Below are the code and all the weights of a small trained network. Each question names an input and a class and asks about switching units off, where a switched-off unit gives its printed mean instead of its output.

import numpy as np


def w(rows, s, z=0):
    codes = np.array(rows[::2]) - 128.0
    scale = np.full(codes.shape[1], s)
    scale[-1] = z or s
    return codes * scale


def f(y):
    return np.maximum(y, 0)


def log_softmax(a):
    a = a - a.max(-1, keepdims=True)
    return a - np.log(np.exp(a).sum(-1, keepdims=True))


def net(x, mask):
    res = np.array(x, float).reshape(1, 6) / 4 @ E
    y = f(res @ A[0][:, :-1].T + A[0][:, -1])
    res = res + np.where(mask, y, B[0][:, -1]) @ B[0][:, :-1]
    return log_softmax(res[-1] @ U[:, :-1].T + U[:, -1])


A, B = {}, {}
E = w([
[108,233,98,229,220,78],'x0',
[68,25,89,110,199,57],'x1',
[130,133,133,126,126,125],'x2',
[97,147,233,68,232,209],'x3',
[253,94,206,148,148,50],'x4',
[124,132,129,126,128,124],'x5',
],0.0055)
A[0] = w([
[124,203,121,124,77,180,225],'neuron 1',
[132,121,173,94,189,196,95],'neuron 2',
[97,128,190,94,211,185,62],'neuron 3',
[31,149,84,127,107,165,69],'neuron 4',
[152,73,124,60,87,155,19],'neuron 5',
[126,194,91,198,217,113,73],'neuron 6',
[243,114,177,162,162,76,53],'neuron 7',
[125,215,97,176,221,75,57],'neuron 8',
[80,59,99,105,183,71,233],'neuron 9',
[144,50,146,38,59,165,83],'neuron 10',
[26,159,70,133,110,201,107],'neuron 11',
[107,149,189,84,196,175,55],'neuron 12',
[137,64,166,47,76,153,106],'neuron 13',
[96,137,200,80,215,173,72],'neuron 14',
[93,132,202,96,188,167,62],'neuron 15',
[76,47,85,92,182,77,160],'neuron 16',
[147,60,131,49,68,160,171],'neuron 17',
[254,94,210,141,128,44,126],'neuron 18',
[36,146,60,114,113,172,95],'neuron 19',
[72,41,80,128,202,71,206],'neuron 20',
[121,105,54,171,55,72,3],'neuron 21',
],0.006,0.0021)
B[0] = w([
[180,163,180,84,168,179,213],'neuron 1',
[171,95,69,177,66,92,202],'neuron 2',
[188,85,45,152,45,66,216],'neuron 3',
[126,82,137,43,204,76,197],'neuron 4',
[33,80,140,206,127,147,176],'neuron 5',
[26,90,154,190,146,137,216],'neuron 6',
[88,69,144,42,205,103,205],'neuron 7',
[32,75,156,218,138,154,222],'neuron 8',
[208,224,177,145,114,215,242],'neuron 9',
[49,111,143,204,128,154,223],'neuron 10',
[133,94,141,56,192,101,227],'neuron 11',
[177,81,60,161,47,75,204],'neuron 12',
[50,110,153,209,144,145,212],'neuron 13',
[183,93,48,168,53,62,225],'neuron 14',
[179,103,48,150,43,65,203],'neuron 15',
[201,232,150,125,121,223,229],'neuron 16',
[84,126,142,194,132,149,229],'neuron 17',
[95,96,153,46,214,112,240],'neuron 18',
[133,87,141,2,187,74,212],'neuron 19',
[199,216,167,145,128,199,253],'neuron 20',
[189,79,30,134,45,54,203],'neuron 21',
],0.0055,0.0043)
U = w([
[180,90,21,153,58,46,58],'0',
[134,133,145,128,136,137,253],'1',
[30,103,165,211,143,147,48],'2',
[117,94,153,7,199,89,69],'3',
[200,205,171,126,126,206,110],'4',
[143,139,141,126,123,130,166],'5',
],0.011,0.0052)

Each question gives the input, the list of numbers given to net, and the class t.
The units are the neurons (one row each of A and B). Each row of codes is followed by its name. A weight is (code - 128) times the scale printed after its matrix; where a second scale follows, it is the last column's (A, B and U).
mask holds one flag per neuron, in row order. A switched-off neuron (its flag False) gives its mean, the last column of its row in B, instead of its output. The means were averaged over made-up inputs and are rounded, as every weight is.
A unit's drop is (log p(t) with every unit on - log p(t) with that unit switched off) / (log p(t) with every unit on - log p(t) with every unit switched off).
The circuit of an input: a set's keep is (log p(t) with only the set's units on - log p(t) with every unit switched off) / (log p(t) with every unit on - log p(t) with every unit switched off). Starting from the 12 units with the biggest drops (on a tie, the unit counted first), units are removed one at a time, each time the one whose removal leaves the highest keep (on an exact tie, the one counted first), for as long as the keep stays at least 0.8.
units of the circuit, in order: the units of the circuit, biggest drop first
unit that matters most: the unit with the biggest drop
k most important neurons: the k neurons with the biggest drops, biggest first
drop when u is switched off: that unit's drop, to one decimal
input [-7,-1,4,-5,-8,3], class 3: units of the circuit, in order	neuron 19; neuron 11
input [8,-1,2,2,7,0], class 2: units of the circuit, in order	neuron 8; neuron 6
input [-6,7,4,3,3,7], class 4: 2 most important neurons	neuron 16; neuron 9
input [8,6,-1,1,6,0], class 2: units of the circuit, in order	neuron 8
input [2,-8,-7,7,-8,-6], class 3: 3 most important neurons	neuron 11; neuron 19; neuron 4
input [-3,-1,-2,-1,7,6], class 3: units of the circuit, in order	neuron 18; neuron 7
input [-2,-4,-4,-4,8,5], class 3: units of the circuit, in order	neuron 18; neuron 7
input [-5,0,-4,-3,-8,3], class 3: units of the circuit, in order	neuron 19; neuron 11
input [8,-8,-6,2,0,7], class 2: units of the circuit, in order	neuron 8; neuron 6
input [-7,-4,6,-2,8,8], class 3: 3 most important neurons	neuron 18; neuron 7; neuron 8
input [-6,8,-4,4,2,7], class 4: 3 most important neurons	neuron 16; neuron 9; neuron 20
input [2,6,7,1,-8,-1], class 3: 3 most important neurons	neuron 19; neuron 4; neuron 11
input [-6,3,5,-3,7,-7], class 3: 3 most important neurons	neuron 18; neuron 7; neuron 8
input [5,2,1,-4,5,-2], class 2: unit that matters most	neuron 8
input [7,-4,7,-6,-8,7], class 3: drop when neuron 19 is switched off	0.3
input [3,8,-4,-5,1,7], class 4: drop when neuron 16 is switched off	0.2
input [8,-7,0,1,-6,-7], class 2: drop when neuron 6 is switched off	0.8
